Below is a small trained network, with its code and all its weights. Each question gives an input and a class and asks what happens when units are switched off, that is, made to give their printed mean instead of their output.

import numpy as np


def w(rows, s, z=0):
    codes = np.array(rows[::2]) - 128.0
    scale = np.full(codes.shape[1], s)
    scale[-1] = z or s
    return codes * scale


def norm(h):
    return h / np.sqrt((h * h).mean(-1, keepdims=True) + 1e-5)


def f(y):
    return y / 2 * (1 + np.tanh(0.7978845608 * (y + 0.044715 * y**3)))


def log_softmax(a):
    a = a - a.max(-1, keepdims=True)
    return a - np.log(np.exp(a).sum(-1, keepdims=True))


def net(x, mask):
    res = np.array(x, float).reshape(1, 5) / 4 @ E
    u = 0
    for l in range(4):
        y = f(norm(res) @ A[l][:, :-1].T + A[l][:, -1])
        res = res + np.where(mask[u : u + 5], y, B[l][:, -1]) @ B[l][:, :-1]
        u += 5
    return log_softmax(norm(res)[-1] @ U[:, :-1].T + U[:, -1])


A, B = {}, {}
E = w([
[96,193,213,124,145,123,117,7,97],'x0',
[97,200,5,216,143,76,116,74,196],'x1',
[211,126,68,148,215,208,148,73,141],'x2',
[109,177,246,195,166,176,173,208,238],'x3',
[131,159,176,20,237,38,157,177,141],'x4',
],0.0024)
A[0] = w([
[149,31,247,5,89,245,193,164,26,75],'0.n0',
[106,91,90,102,75,92,155,87,37,10],'0.n1',
[14,109,187,89,25,83,73,187,115,30],'0.n2',
[112,118,73,255,49,220,96,98,109,153],'0.n3',
[230,23,209,62,186,139,138,121,121,67],'0.n4',
],0.0032,0.0012)
B[0] = w([
[108,171,3,204,91,110,185,50,173,253],'0.n0',
[163,144,207,152,157,76,117,185,183,143],'0.n1',
[145,131,111,170,169,77,38,129,205,179],'0.n2',
[77,45,155,54,131,143,176,147,107,203],'0.n3',
[80,124,71,126,111,143,67,113,161,175],'0.n4',
],0.0049,0.0035)
A[1] = w([
[186,99,86,123,118,134,110,255,112,26],'1.n0',
[96,214,95,106,235,45,203,170,108,255],'1.n1',
[115,120,130,142,152,144,144,87,69,139],'1.n2',
[104,193,213,141,125,119,125,24,70,62],'1.n3',
[154,82,62,160,102,129,106,237,179,230],'1.n4',
],0.0039,0.00057)
B[1] = w([
[167,229,194,189,122,123,175,128,93,145],'1.n0',
[52,35,73,114,39,237,145,92,92,246],'1.n1',
[83,129,142,176,129,91,134,240,127,152],'1.n2',
[195,196,54,157,101,114,252,208,40,223],'1.n3',
[105,200,179,95,164,66,197,33,63,252],'1.n4',
],0.0037,0.0019)
A[2] = w([
[191,108,104,112,105,56,80,57,34,71],'2.n0',
[223,83,107,169,193,219,123,70,128,230],'2.n1',
[240,76,101,123,202,178,151,144,92,92],'2.n2',
[193,93,109,61,158,98,60,84,36,255],'2.n3',
[190,125,90,114,114,69,253,171,124,137],'2.n4',
],0.0039,0.00079)
B[2] = w([
[213,137,102,164,160,195,106,169,193,254],'2.n0',
[32,154,182,73,77,2,49,145,145,252],'2.n1',
[184,207,178,150,125,53,92,111,142,161],'2.n2',
[168,82,207,197,121,200,114,185,181,207],'2.n3',
[62,253,160,168,91,175,178,165,42,228],'2.n4',
],0.0047,0.0016)
A[3] = w([
[87,175,177,114,127,157,145,122,165,253],'3.n0',
[151,175,140,90,130,136,77,61,131,172],'3.n1',
[118,85,165,173,37,87,111,111,143,200],'3.n2',
[156,172,91,2,182,153,135,157,139,96],'3.n3',
[111,140,175,131,146,155,178,138,186,142],'3.n4',
],0.0055,0.00069)
B[3] = w([
[248,82,104,156,102,82,65,155,96,230],'3.n0',
[68,170,185,202,145,2,101,210,185,142],'3.n1',
[90,163,162,38,199,90,102,158,119,254],'3.n2',
[54,45,212,98,54,117,104,140,49,123],'3.n3',
[199,81,32,145,117,206,62,109,116,180],'3.n4',
],0.0038,0.0026)
U = w([
[52,161,50,161,37,114,192,89,163,251],'0',
[83,189,211,81,152,9,41,164,183,221],'1',
[141,219,129,184,54,166,212,183,33,156],'2',
[234,66,115,211,98,218,78,198,183,135],'3',
[4,20,185,13,63,190,157,127,48,105],'4',
[171,90,161,42,248,146,184,50,156,3],'5',
],0.0044,0.0029)

Each question gives the input, the list of numbers given to net, and the class t.
The units are the neurons (one row each of A and B). Each row of codes is followed by its name. A weight is (code - 128) times the scale printed after its matrix; where a second scale follows, it is the last column's (A, B and U).
mask holds one flag per neuron, layer by layer. A switched-off neuron (its flag False) gives its mean, the last column of its row in B, instead of its output. The means were averaged over made-up inputs and are rounded, as every weight is.
A unit's drop is (log p(t) with every unit on - log p(t) with that unit switched off) / (log p(t) with every unit on - log p(t) with every unit switched off).
The circuit of an input: a set's keep is (log p(t) with only the set's units on - log p(t) with every unit switched off) / (log p(t) with every unit on - log p(t) with every unit switched off). Starting from the 12 units with the biggest drops (on a tie, the unit counted first), units are removed one at a time, each time the one whose removal leaves the highest keep (on an exact tie, the one counted first), for as long as the keep stays at least 0.8.
circuit, biggest first: the units of the circuit, biggest drop first
most important unit: the unit with the biggest drop
k most important neurons: the k neurons with the biggest drops, biggest first
k most important neurons of layer l: the k neurons of layer l with the biggest drops, biggest first
input [6,3,1,3,-1], class 2: circuit, biggest first	1.n3; 0.n0
input [3,-4,7,1,-6], class 1: circuit, biggest first	2.n1
input [0,5,-7,1,-4], class 1: circuit, biggest first	0.n0; 3.n2
input [-3,-1,-3,-4,8], class 4: circuit, biggest first	3.n3; 1.n1
input [8,7,-6,-1,-2], class 2: 3 most important neurons	1.n3; 0.n0; 0.n4
input [4,1,-5,1,-6], class 4: circuit, biggest first	0.n3; 0.n0
input [6,-5,6,0,-8], class 4: 2 most important neurons of layer 2	2.n1; 2.n4
input [-1,-1,2,-8,-7], class 3: 3 most important neurons	2.n0; 2.n3; 1.n1
input [-3,-5,-5,-8,5], class 3: circuit, biggest first	2.n0; 2.n3; 0.n3
input [2,-1,-6,0,-3], class 1: 2 most important neurons	0.n2; 3.n2
input [4,5,6,-8,2], class 3: 2 most important neurons	2.n3; 2.n0
input [8,6,-6,3,-4], class 2: 2 most important neurons	1.n3; 0.n0
input [-8,-6,1,2,-4], class 2: 2 most important neurons	2.n4; 1.n4
input [4,6,-3,5,-8], class 4: most important unit	0.n3
input [5,4,-4,-7,0], class 3: circuit, biggest first	2.n0; 0.n0; 2.n3
input [7,4,3,4,1], class 2: circuit, biggest first	1.n3; 0.n0; 0.n2
input [7,7,2,-8,-7], class 3: circuit, biggest first	2.n0; 0.n0; 2.n3
input [-7,6,3,-6,4], class 2: 4 most important neurons	0.n0; 2.n4; 1.n0; 0.n2
input [7,6,-2,1,-6], class 2: 3 most important neurons of layer 0	0.n0; 0.n4; 0.n2
input [-1,5,-1,2,8], class 4: circuit, biggest first	0.n0; 1.n1
input [8,-2,6,-4,-1], class 2: 4 most important neurons	1.n3; 0.n2; 1.n2; 2.n4
input [-8,1,4,-7,3], class 2: 3 most important neurons	2.n4; 1.n0; 0.n2
input [-6,5,7,6,3], class 1: 4 most important neurons	2.n1; 0.n0; 2.n2; 1.n3
input [3,0,-4,2,6], class 4: most important unit	1.n1
input [7,4,5,0,3], class 2: circuit, biggest first	1.n3; 0.n2; 0.n0; 2.n4
input [0,-7,3,7,-6], class 0: 4 most important neurons	0.n0; 2.n3; 2.n0; 0.n1
input [0,-8,1,3,-8], class 0: most important unit	0.n0
input [3,0,-6,-8,-8], class 3: 2 most important neurons	2.n0; 2.n1
input [8,0,8,5,4], class 1: circuit, biggest first	2.n1; 3.n1
input [-5,7,-2,6,8], class 4: circuit, biggest first	1.n1; 0.n0; 0.n2
